[[ -7 -11  -9  -3 -19   8  -9]
 [ -4   8  18  22  11   5  14]
 [  6  13  11   0  11  -5   6]
 [ -9   1  13  27   4  10  12]
 [  9   8   2  -6  16 -11   6]
 [-12  -6   3  22   4   6  11]
 [  5   9   7  -1  11  -7   6]
 [  2  -4 -10 -16 -15   1 -12]
 [ -1   9  15  18  17   1  14]
 [ -1  11  17  15   9   3  10]
 [  4   8   6   3  14  -6   8]
 [ 15  11   0 -21   9 -14  -1]] => 6

[[ 10 -25  -1  -4   2  -7]
 [ 13 -33  -2  -6   6  -8]
 [ 12 -30  -1  -6   5  -8]
 [  8 -20   0  -2   0  -8]
 [  9 -23  -1  -3   1  -8]
 [ 10 -27  -1  -4   4  -8]
 [ 11 -28  -1  -5   5  -8]
 [ 14 -36  -2  -6   6  -9]
 [  8 -21   0  -3   0  -8]
 [  9 -24  -1  -3   1  -7]] => 12

[[-24 -16  -5 -24  -3  10 -20]
 [  2  -3 -13  -9   6   6  -9]
 [  8 -17 -29  -3   3  12   2]
 [  0 -21 -15  -2   9   9   7]
 [  4 -18 -29 -12   6  15  -6]
 [-21 -11   4 -19   4   6 -15]
 [ -3  15   0   5 -15  -4  -4]
 [-26  -5  22  -6   0  -4  -3]
 [  9  10  -6  15  -7  -3  10]
 [-25   1  22  -5  -5  -5  -6]
 [ 12  -2 -25   7  -8   6   5]
 [ -6 -17 -24 -20   0  15 -16]] => 8

[[-10  12   4 -17   5 -14 -12 -16   3]
 [  6  11 -12  -8   0  22 -16   0 -14]
 [-22   6  -4  10  14  -3  17  11 -16]
 [  0  18  -4  27   2   2   3   1   2]
 [  3  19 -18   2  10  -4 -27  13  14]
 [  0  17   4  20  -1 -12   1  -5  -1]
 [ 16   2  12 -14  16  -5  13  21  -9]
 [ 12   9   0   5   3 -14 -23  -9  15]
 [ -6  -9  -1   7 -17  11   7   1  10]] => -22

[[ 17   5   5 -10  17   9  12   8   2   2   8   6  20   5]
 [-15  -4  -4  31 -18   1 -10  -1   9  11  -9   3 -23   4]
 [ 18   6   6 -11  18  10  14   9   3   2   9   7  22   6]
 [ 17   6   6 -10  17   9  13   9   2   2   9   6  21   6]
 [ 17   6   6 -11  17   9  13   9   2   2   8   6  21   5]
 [ 18   6   6 -10  18  10  14   9   3   2   9   7  22   6]
 [ 18   6   6 -11  18   9  13   9   2   1   9   6  21   5]
 [-15  -3  -4  32 -18   2  -9   0  10  12  -9   3 -23   5]] => 18

[[  4  -8   7   0 -13 -19   6 -11 -14  -8   7   5   5   9 -12   3]
 [ -4  14 -15   2  18  19 -14   7  20  13 -13  -1   1  -6   0   1]
 [ -5  -5   7   4  -8   1   7   4  -6   0   6  -6  -6  -7  13  -5]
 [ -5  -1   4   3  -2   7   4   7   0   2   3  -6  -7  -9  15  -5]
 [  3  -8  10  -5  -7  -6  10   0  -9  -9   8  -1  -4   2   6  -2]
 [ -1 -19  22   1 -25 -17  21  -2 -26 -13  20  -5  -8  -1  13  -6]
 [  0  -3   4  -1  -3  -1   4   1  -3  -3   3  -2  -3  -1   5  -2]
 [-13  -3   1  20 -17  -9   0  -5 -12  10   4  -3   2  -5  -5  -1]
 [ -4  -6  12  -2  -5   9  12  12  -4  -4   9 -11 -14 -12  28  -9]
 [-17   3  -3  20  -7   9  -3   6   0  17   0  -9  -4 -16  10  -4]
 [  1  10 -16   3   9  -3 -16 -10   9   8 -12   9  14   9 -27   8]] => -5

[[ 19  11   0 -11  20 -31 -29  16 -27  30   6]
 [  5 -10  21 -30  20 -21   8 -25  26  11 -25]
 [-27  23  21  24  15 -30 -26 -13  25  20 -15]
 [  0  21   7   7  25  31 -22  14  23  -9  18]
 [-28  26  30 -12  29  16  30   0  25  24 -16]
 [-26  -2   8  -8 -32  30  11 -17 -28 -32 -11]
 [ 25 -20  16 -25  24  31 -26 -28  18 -31  26]
 [-32 -17  17 -21   5  32  16 -31 -30  21 -18]] => -27

[[ 2 24 21  2  0  0 24  0]
 [-5 -2  6 20 24  2 -2 -4]
 [ 3  0  1  0  5 21  0 23]
 [10 31  7  2  2 -1 31 -1]
 [-6  0  2 14 28  4  0 -4]
 [ 0  1 29 15  1  0  1  0]
 [ 1  0  0  0  5  4  0 29]
 [-2 -2 10 31  7  0 -2 -1]
 [-5  0  0  4 30 14  0 -3]] => 3

[[  0  27  24  30 -27  17   4 -16 -21  31  -7  20 -29]
 [  2   3  31  -1  16  27  11  27 -27   2 -22  11 -24]
 [ 15 -31 -24  26  24 -26 -31   3  20  20 -18   2  -8]
 [-25  -3   6  14 -19 -14 -13  11  19   3 -18   5  25]
 [  4 -32  25   3  30 -20 -23   7  -4  23  16  -7  -7]
 [-20 -17 -14 -25  30  24   4  17  12  19 -14 -14 -26]
 [ -3  28 -22  15  23  -5 -24   5 -13  -5 -20 -14  24]] => 15
